Below are the code and all the weights of a small trained network. Each question names an input and a class and asks about switching units off, where a switched-off unit gives its printed mean instead of its output.

import numpy as np


def w(rows, s, z=0):
    codes = np.array(rows[::2]) - 128.0
    scale = np.full(codes.shape[1], s)
    scale[-1] = z or s
    return codes * scale


def f(y):
    return np.maximum(y, 0)


def log_softmax(a):
    a = a - a.max(-1, keepdims=True)
    return a - np.log(np.exp(a).sum(-1, keepdims=True))


def net(x, mask):
    res = np.array(x, float).reshape(1, 3) / 4 @ E
    y = f(res @ A[0][:, :-1].T + A[0][:, -1])
    res = res + np.where(mask, y, B[0][:, -1]) @ B[0][:, :-1]
    return log_softmax(res[-1] @ U[:, :-1].T + U[:, -1])


A, B = {}, {}
E = w([
[116,35,40,75,95,50,150],'x0',
[213,109,138,6,32,148,115],'x1',
[176,92,142,154,45,9,21],'x2',
],0.016)
A[0] = w([
[50,148,61,80,162,159,209,250],'neuron 1',
[104,125,208,211,123,75,30,189],'neuron 2',
[154,181,160,111,90,227,105,191],'neuron 3',
[194,214,191,130,169,186,92,174],'neuron 4',
[1,61,44,183,190,51,115,252],'neuron 5',
[53,130,123,242,197,167,161,252],'neuron 6',
],0.0091,0.0033)
B[0] = w([
[164,136,81,159,162,155,149,220],'neuron 1',
[143,128,170,146,3,172,59,225],'neuron 2',
[71,203,107,15,109,153,221,202],'neuron 3',
[74,232,182,39,135,78,185,217],'neuron 4',
[131,35,152,158,202,105,53,242],'neuron 5',
[111,124,141,200,196,206,168,252],'neuron 6',
],0.012,0.022)
U = w([
[71,226,162,67,154,123,165,166],'0',
[125,82,73,84,94,188,199,132],'1',
[202,72,71,93,82,8,70,254],'2',
[115,148,81,176,216,185,167,102],'3',
[111,213,139,170,81,143,119,76],'4',
[104,121,171,175,139,152,87,78],'5',
[86,111,109,168,193,67,96,37],'6',
[74,191,135,172,143,140,154,65],'7',
],0.014,0.0058)

Each question gives the input, the list of numbers given to net, and the class t.
The units are the neurons (one row each of A and B). Each row of codes is followed by its name. A weight is (code - 128) times the scale printed after its matrix; where a second scale follows, it is the last column's (A, B and U).
mask holds one flag per neuron, in row order. A switched-off neuron (its flag False) gives its mean, the last column of its row in B, instead of its output. The means were averaged over made-up inputs and are rounded, as every weight is.
A unit's drop is (log p(t) with every unit on - log p(t) with that unit switched off) / (log p(t) with every unit on - log p(t) with every unit switched off).
The circuit of an input: a set's keep is (log p(t) with only the set's units on - log p(t) with every unit switched off) / (log p(t) with every unit on - log p(t) with every unit switched off). Starting from all 6 units, units are removed one at a time, each time the one whose removal leaves the highest keep (on an exact tie, the one counted first), for as long as the keep stays at least 0.8.
circuit, biggest first: the units of the circuit, biggest drop first
top k neurons: the k neurons with the biggest drops, biggest first
drop of u: that unit's drop, to one decimal
input [-7,-7,3], class 5: circuit, biggest first -> (neuron 2; neuron 6)
input [2,-5,1], class 6: circuit, biggest first -> (neuron 5)
input [-3,0,8], class 2: top 4 neurons -> (neuron 6; neuron 3; neuron 4; neuron 1)
input [-6,-7,1], class 5: top 2 neurons -> (neuron 2; neuron 3)
input [6,5,-1], class 2: top 2 neurons -> (neuron 6; neuron 3)
input [6,2,-5], class 3: top 3 neurons -> (neuron 2; neuron 1; neuron 3)
input [8,6,-2], class 2: top 2 neurons -> (neuron 6; neuron 3)
input [8,5,-1], class 2: top 2 neurons -> (neuron 6; neuron 3)
input [4,-6,5], class 5: top 3 neurons -> (neuron 2; neuron 4; neuron 1)
input [5,-5,5], class 2: top 2 neurons -> (neuron 6; neuron 2)
input [-8,-4,-8], class 0: top 3 neurons -> (neuron 4; neuron 3; neuron 5)
input [8,-7,6], class 2: top 2 neurons -> (neuron 6; neuron 2)
input [8,3,-1], class 2: drop of neuron 6 -> 0.4
input [-1,1,8], class 2: drop of neuron 6 -> 1.4
input [-8,2,7], class 0: drop of neuron 1 -> 0.1
input [-6,8,5], class 0: drop of neuron 1 -> 0.0
input [4,-8,7], class 5: circuit, biggest first -> (neuron 2)
